Here is a tiny trained network, its code and every weight. The questions are about switching its units off for an input and a target symbol, where a switched-off unit gives its printed mean instead of its output.

import numpy as np


def w(rows, s, z=0):
    codes = np.array(rows[::2]) - 128.0
    scale = np.full(codes.shape[1], s)
    scale[-1] = z or s
    return codes * scale


def f(y):
    return y / 2 * (1 + np.tanh(0.7978845608 * (y + 0.044715 * y**3)))


def softmax(a):
    e = np.exp(a - a.max(-1, keepdims=True))
    return e / e.sum(-1, keepdims=True)


def log_softmax(a):
    a = a - a.max(-1, keepdims=True)
    return a - np.log(np.exp(a).sum(-1, keepdims=True))


def net(x, mask):
    ids = ['Σαβδηθλπφψ'.index(c) for c in x.split()]
    T = len(ids)
    res = E[ids] + P[:T]
    u = 0
    for l in range(2):
        r = res
        for j in range(2):
            rows = slice(3 * j, 3 * j + 3)
            q, k, v = (r @ M[l][rows].T for M in (Q, K, V))
            z = softmax(np.where(np.tri(T) > 0, q @ k.T / 3**0.5, -1e9)) @ v
            o = O[l][rows]
            res = res + np.where(mask[u + j], z, o[:, -1]) @ o[:, :-1]
        u += 2
        y = f(res @ A[l][:, :-1].T + A[l][:, -1])
        res = res + np.where(mask[u : u + 4], y, B[l][:, -1]) @ B[l][:, :-1]
        u += 4
    return log_softmax(res[-1] @ U[:, :-1].T + U[:, -1])


Q, K, V, O, A, B = {}, {}, {}, {}, {}, {}
E = w([
[109,100,154,180,146,249,131],'Σ',
[170,56,123,172,138,60,154],'α',
[163,124,152,170,102,123,88],'β',
[158,125,207,241,128,129,176],'δ',
[194,161,179,136,149,175,25],'η',
[93,116,201,199,92,163,119],'θ',
[176,104,185,222,166,109,61],'λ',
[124,128,162,236,88,63,245],'π',
[162,76,86,251,70,85,66],'φ',
[166,129,151,195,90,36,101],'ψ',
],0.019)
P = w([
[155,50,74,110,9,166,170],'0',
[168,127,98,113,128,83,85],'1',
[146,120,130,146,117,105,88],'2',
[152,126,115,132,123,94,94],'3',
[154,131,106,130,137,83,81],'4',
[158,134,109,133,132,110,99],'5',
[147,130,120,140,132,108,95],'6',
[142,113,86,119,136,101,104],'7',
[98,128,144,176,143,181,120],'8',
[168,126,92,111,129,112,124],'9',
[106,112,94,145,129,97,119],'10',
[138,108,69,118,132,105,120],'11',
],0.011)
Q[0] = w([
[183,2,195,125,170,106,55],'L0H0',
[193,64,208,203,122,144,103],'L0H0',
[61,146,127,77,140,121,154],'L0H0',
[87,106,145,44,143,158,31],'L0H1',
[128,13,67,133,153,140,116],'L0H1',
[86,167,51,185,139,83,148],'L0H1',
],0.0084)
K[0] = w([
[168,102,56,158,101,141,81],'L0H0',
[222,33,86,235,6,219,117],'L0H0',
[115,254,220,9,214,205,82],'L0H0',
[135,125,197,48,174,88,110],'L0H1',
[79,115,51,12,93,87,143],'L0H1',
[141,3,61,193,134,83,15],'L0H1',
],0.0078)
V[0] = w([
[188,48,141,103,173,29,176],'L0H0',
[38,49,101,153,107,99,113],'L0H0',
[86,115,196,21,99,213,228],'L0H0',
[190,54,254,228,200,195,154],'L0H1',
[72,219,138,133,142,130,220],'L0H1',
[97,107,157,197,141,95,84],'L0H1',
],0.0076)
O[0] = w([
[27,181,125,123,114,247,135,153],'L0H0',
[145,173,145,135,110,199,203,178],'L0H0',
[199,184,85,120,119,53,149,2],'L0H0',
[94,62,70,65,157,150,121,181],'L0H1',
[140,170,57,107,130,121,66,59],'L0H1',
[200,131,136,108,137,168,162,175],'L0H1',
],0.012,0.02)
A[0] = w([
[142,175,130,138,117,167,84,29],'L0N0',
[171,120,192,105,60,84,191,219],'L0N1',
[92,64,9,94,117,71,112,79],'L0N2',
[151,135,96,59,116,128,157,1],'L0N3',
],0.011,0.00068)
B[0] = w([
[97,169,160,232,90,87,201,165],'L0N0',
[255,133,230,198,180,73,89,254],'L0N1',
[214,131,72,191,124,188,126,143],'L0N2',
[140,114,79,148,77,103,199,123],'L0N3',
],0.0091,0.0036)
Q[1] = w([
[96,122,75,128,64,117,154],'L1H0',
[124,94,136,183,90,195,121],'L1H0',
[186,97,123,163,123,171,142],'L1H0',
[107,172,62,114,35,139,27],'L1H1',
[123,77,160,177,219,254,155],'L1H1',
[182,172,159,119,69,70,152],'L1H1',
],0.0088)
K[1] = w([
[125,171,132,110,150,110,105],'L1H0',
[151,127,97,169,163,124,247],'L1H0',
[181,138,100,153,99,115,206],'L1H0',
[86,138,118,141,162,130,154],'L1H1',
[156,88,94,162,80,142,126],'L1H1',
[97,120,100,135,154,132,134],'L1H1',
],0.012)
V[1] = w([
[160,172,210,93,98,47,204],'L1H0',
[33,167,61,159,66,134,105],'L1H0',
[101,126,216,180,222,88,56],'L1H0',
[109,239,116,254,95,137,213],'L1H1',
[200,147,75,239,158,44,47],'L1H1',
[101,134,89,129,219,112,234],'L1H1',
],0.0063)
O[1] = w([
[156,197,183,118,136,131,192,147],'L1H0',
[82,98,118,58,34,99,92,3],'L1H0',
[164,209,223,156,189,239,2,165],'L1H0',
[161,49,216,51,77,85,240,138],'L1H1',
[243,122,59,59,46,83,58,90],'L1H1',
[119,119,73,160,233,88,178,69],'L1H1',
],0.0078,0.016)
A[1] = w([
[196,129,254,142,134,173,148,239],'L1N0',
[176,132,114,81,74,100,228,16],'L1N1',
[109,237,175,150,113,246,111,121],'L1N2',
[224,68,139,58,140,135,89,254],'L1N3',
],0.0047,0.0022)
B[1] = w([
[33,121,75,147,64,50,56,254],'L1N0',
[171,138,66,121,254,130,107,143],'L1N1',
[165,125,158,13,135,69,100,243],'L1N2',
[165,179,81,180,33,189,171,145],'L1N3',
],0.0082,0.033)
U = w([
[201,117,101,138,143,128,104,4],'Σ',
[125,199,98,164,119,134,140,218],'α',
[156,151,82,142,112,105,80,157],'β',
[98,135,21,149,138,49,63,187],'δ',
[93,179,2,165,113,95,34,143],'η',
[211,199,143,169,112,191,150,166],'θ',
[146,152,78,183,197,124,86,67],'λ',
[164,130,102,91,146,72,120,151],'π',
[202,112,151,126,174,97,92,105],'φ',
[167,86,121,117,91,127,87,152],'ψ',
],0.0062,0.0027)

Each question gives the input, a string of symbols that net reads in full, and the target symbol t.
The units are the heads (3 rows each of Q, K, V and O) and the neurons (one row each of A and B). Each row of codes is followed by its name. A weight is (code - 128) times the scale printed after its matrix; where a second scale follows, it is the last column's (O, A, B and U).
mask holds one flag per unit, layer by layer, with each layer's heads first. A switched-off unit (its flag False) gives its mean, the last column of its rows in O or B, instead of its output. The means were averaged over made-up inputs and are rounded, as every weight is.
A unit's drop is (log p(t) with every unit on - log p(t) with that unit switched off) / (log p(t) with every unit on - log p(t) with every unit switched off).
The circuit of an input: a set's keep is (log p(t) with only the set's units on - log p(t) with every unit switched off) / (log p(t) with every unit on - log p(t) with every unit switched off). Starting from all 12 units, units are removed one at a time, each time the one whose removal leaves the highest keep (on an exact tie, the one counted first), for as long as the keep stays at least 0.8.
circuit, biggest first: the units of the circuit, biggest drop first
k most important neurons: the k neurons with the biggest drops, biggest first
heads that matter: for each layer, one digit per head in row order, 1 if its drop is at least 0.15 and else 0, layers parted by /
input λ δ ψ, target λ: most important neuron => L1N0
input θ θ α β θ α ψ π λ α ψ, target θ: circuit, biggest first => L0H0, L0N1, L1H0
input α ψ π β, target α: circuit, biggest first => L0H0, L1H1
input θ α Σ, target θ: circuit, biggest first => L0H0, L0N1, L1H0
input φ ψ π Σ θ λ φ, target φ: heads that matter => 01 / 10
input π η δ β, target π: circuit, biggest first => L0H0, L1H0, L1H1
input ψ θ λ φ δ Σ α η λ η φ λ, target ψ: heads that matter => 11 / 01
input φ θ π π α β α φ α, target φ: heads that matter => 01 / 10
input π δ η η α, target π: 2 most important neurons => L1N0, L0N3
input π α η, target π: circuit, biggest first => L0H0, L1H1, L1H0
input λ δ α π Σ, target λ: circuit, biggest first => L1H1, L0H1
input θ Σ δ η π, target θ: 2 most important neurons => L0N1, L1N3
input η η α λ α δ, target η: circuit, biggest first => L0H0, L1H1
input α δ ψ λ θ ψ, target α: 2 most important neurons => L1N0, L1N2
input δ π δ α β α, target δ: heads that matter => 11 / 10
input δ θ α, target δ: circuit, biggest first => L0H1, L1H0
input φ δ α λ λ φ, target φ: circuit, biggest first => L1H0, L0H1, L0N1, L1N2
input Σ δ Σ α η β δ Σ δ β, target Σ: 4 most important neurons => L1N0, L0N2, L0N3, L1N1
input δ δ η θ θ λ π η η π, target δ: circuit, biggest first => L1H0, L0H1
input δ η β α θ θ Σ, target δ: circuit, biggest first => L0H1, L0H0, L1H0
input δ λ λ δ η θ, target δ: circuit, biggest first => L0H1, L1H0, L0H0
input φ η φ π β η, target φ: 3 most important neurons => L1N2, L0N1, L1N3
input θ θ η β α η Σ α Σ η δ, target θ: heads that matter => 10 / 11
input π η π π, target π: heads that matter => 11 / 11
input Σ θ δ η λ, target Σ: 4 most important neurons => L1N0, L0N1, L0N2, L1N3
